Below is a small trained network, with its code and all its weights. Each question gives an input and a target symbol and asks what happens when units are switched off, that is, made to give their printed mean instead of their output.

import numpy as np


def w(rows, s, z=0):
    codes = np.array(rows[::2]) - 128.0
    scale = np.full(codes.shape[1], s)
    scale[-1] = z or s
    return codes * scale


def norm(h):
    return h / np.sqrt((h * h).mean(-1, keepdims=True) + 1e-5)


def f(y):
    return np.maximum(y, 0)


def softmax(a):
    e = np.exp(a - a.max(-1, keepdims=True))
    return e / e.sum(-1, keepdims=True)


def log_softmax(a):
    a = a - a.max(-1, keepdims=True)
    return a - np.log(np.exp(a).sum(-1, keepdims=True))


def net(x, mask):
    ids = ['βγζπστφψ'.index(c) for c in x.split()]
    T = len(ids)
    res = E[ids] + P[:T]
    q, k, v = (norm(res) @ M[0].T for M in (Q, K, V))
    z = softmax(np.where(np.tri(T) > 0, q @ k.T / 2**0.5, -1e9)) @ v
    res = res + np.where(mask[0], z, O[0][:, -1]) @ O[0][:, :-1]
    y = f(norm(res) @ A[0][:, :-1].T + A[0][:, -1])
    res = res + np.where(mask[1:25], y, B[0][:, -1]) @ B[0][:, :-1]
    return log_softmax(norm(res)[-1] @ U[:, :-1].T + U[:, -1])


Q, K, V, O, A, B = {}, {}, {}, {}, {}, {}
E = w([
[127,147,163,122],'β',
[119,225,154,173],'γ',
[143,152,162,77],'ζ',
[149,124,116,125],'π',
[135,99,91,117],'σ',
[98,83,127,152],'τ',
[122,116,143,94],'φ',
[124,254,171,67],'ψ',
],0.018)
P = w([
[1,188,66,19],'0',
[49,97,77,72],'1',
[113,100,121,55],'2',
[159,80,135,50],'3',
[196,64,152,55],'4',
[223,76,159,63],'5',
],0.0075)
Q[0] = w([
[101,79,94,195],'h1',
[248,255,82,114],'h1',
],0.007)
K[0] = w([
[1,153,66,77],'h1',
[210,61,161,171],'h1',
],0.0086)
V[0] = w([
[204,204,122,115],'h1',
[82,138,174,253],'h1',
],0.0064)
O[0] = w([
[215,27,254,78,180],'h1',
[77,93,168,78,1],'h1',
],0.013,0.0049)
A[0] = w([
[146,93,177,116,174],'n1',
[153,139,103,63,138],'n2',
[156,50,133,58,122],'n3',
[145,88,80,227,26],'n4',
[139,125,89,85,68],'n5',
[114,92,191,118,61],'n6',
[157,78,158,212,72],'n7',
[142,101,45,81,51],'n8',
[128,142,160,112,143],'n9',
[122,126,128,138,47],'n10',
[164,233,121,155,252],'n11',
[118,171,39,176,129],'n12',
[143,39,97,176,164],'n13',
[69,73,134,148,230],'n14',
[119,159,172,72,189],'n15',
[118,124,168,22,96],'n16',
[55,129,199,123,182],'n17',
[153,107,96,76,79],'n18',
[131,147,110,103,84],'n19',
[102,124,133,77,94],'n20',
[133,131,145,78,63],'n21',
[150,191,127,156,206],'n22',
[150,64,193,55,190],'n23',
[4,131,89,140,131],'n24',
],0.011,0.0022)
B[0] = w([
[178,124,153,160,178],'n1',
[72,98,148,164,203],'n2',
[133,194,113,55,181],'n3',
[152,85,147,113,140],'n4',
[138,107,161,140,148],'n5',
[85,254,91,173,148],'n6',
[92,156,85,211,144],'n7',
[152,139,158,113,156],'n8',
[80,103,169,107,179],'n9',
[81,122,87,155,128],'n10',
[152,90,72,156,254],'n11',
[154,141,150,159,163],'n12',
[149,192,106,106,151],'n13',
[129,171,103,177,137],'n14',
[109,89,156,123,238],'n15',
[128,96,121,136,231],'n16',
[157,143,74,112,165],'n17',
[162,119,141,154,157],'n18',
[123,125,114,181,153],'n19',
[172,182,171,150,154],'n20',
[109,149,92,157,175],'n21',
[171,95,112,149,197],'n22',
[128,122,141,192,228],'n23',
[142,85,187,66,157],'n24',
],0.0077,0.0087)
U = w([
[136,1,164,64,236],'β',
[107,239,209,58,254],'γ',
[98,55,178,185,134],'ζ',
[127,123,136,196,31],'π',
[146,90,64,132,93],'σ',
[71,198,80,159,142],'τ',
[176,98,79,50,41],'φ',
[147,139,219,114,112],'ψ',
],0.013,0.0038)

Each question gives the input, a string of symbols that net reads in full, and the target symbol t.
The units are the heads (2 rows each of Q, K, V and O) and the neurons (one row each of A and B). Each row of codes is followed by its name. A weight is (code - 128) times the scale printed after its matrix; where a second scale follows, it is the last column's (O, A, B and U).
mask holds one flag per unit, heads first, then neurons. A switched-off unit (its flag False) gives its mean, the last column of its rows in O or B, instead of its output. The means were averaged over made-up inputs and are rounded, as every weight is.
A unit's drop is (log p(t) with every unit on - log p(t) with that unit switched off) / (log p(t) with every unit on - log p(t) with every unit switched off).
The circuit of an input: a set's keep is (log p(t) with only the set's units on - log p(t) with every unit switched off) / (log p(t) with every unit on - log p(t) with every unit switched off). Starting from the 12 units with the biggest drops (on a tie, the unit counted first), units are removed one at a time, each time the one whose removal leaves the highest keep (on an exact tie, the one counted first), for as long as the keep stays at least 0.8.
circuit, biggest first: the units of the circuit, biggest drop first
unit that matters most: the unit with the biggest drop
top k neurons: the k neurons with the biggest drops, biggest first
drop when u is switched off: that unit's drop, to one decimal
input π γ β, target γ: circuit, biggest first	(h1 n6 n3)
input σ γ β, target γ: top 2 neurons	(n11 n6)
input ψ ψ ψ ζ β φ, target ψ: unit that matters most	n11
input φ σ β, target σ: circuit, biggest first	(h1 n11)
input π γ φ, target γ: circuit, biggest first	(n3 n11)
input ψ σ τ ψ, target τ: circuit, biggest first	(h1 n11)
input β ψ φ, target ψ: circuit, biggest first	(n3 n11 n23)
input τ ψ γ β σ, target φ: top 2 neurons	(n3 n13)
input π π ψ τ, target τ: top 2 neurons	(n7 n13)
input ψ π ψ τ τ γ, target τ: drop when n16 is switched off	0.1
input ψ ψ τ τ ψ, target τ: drop when n11 is switched off	0.2
input π ψ σ σ, target φ: drop when n12 is switched off	-0.1
input β β γ ψ τ τ, target τ: drop when n7 is switched off	0.2
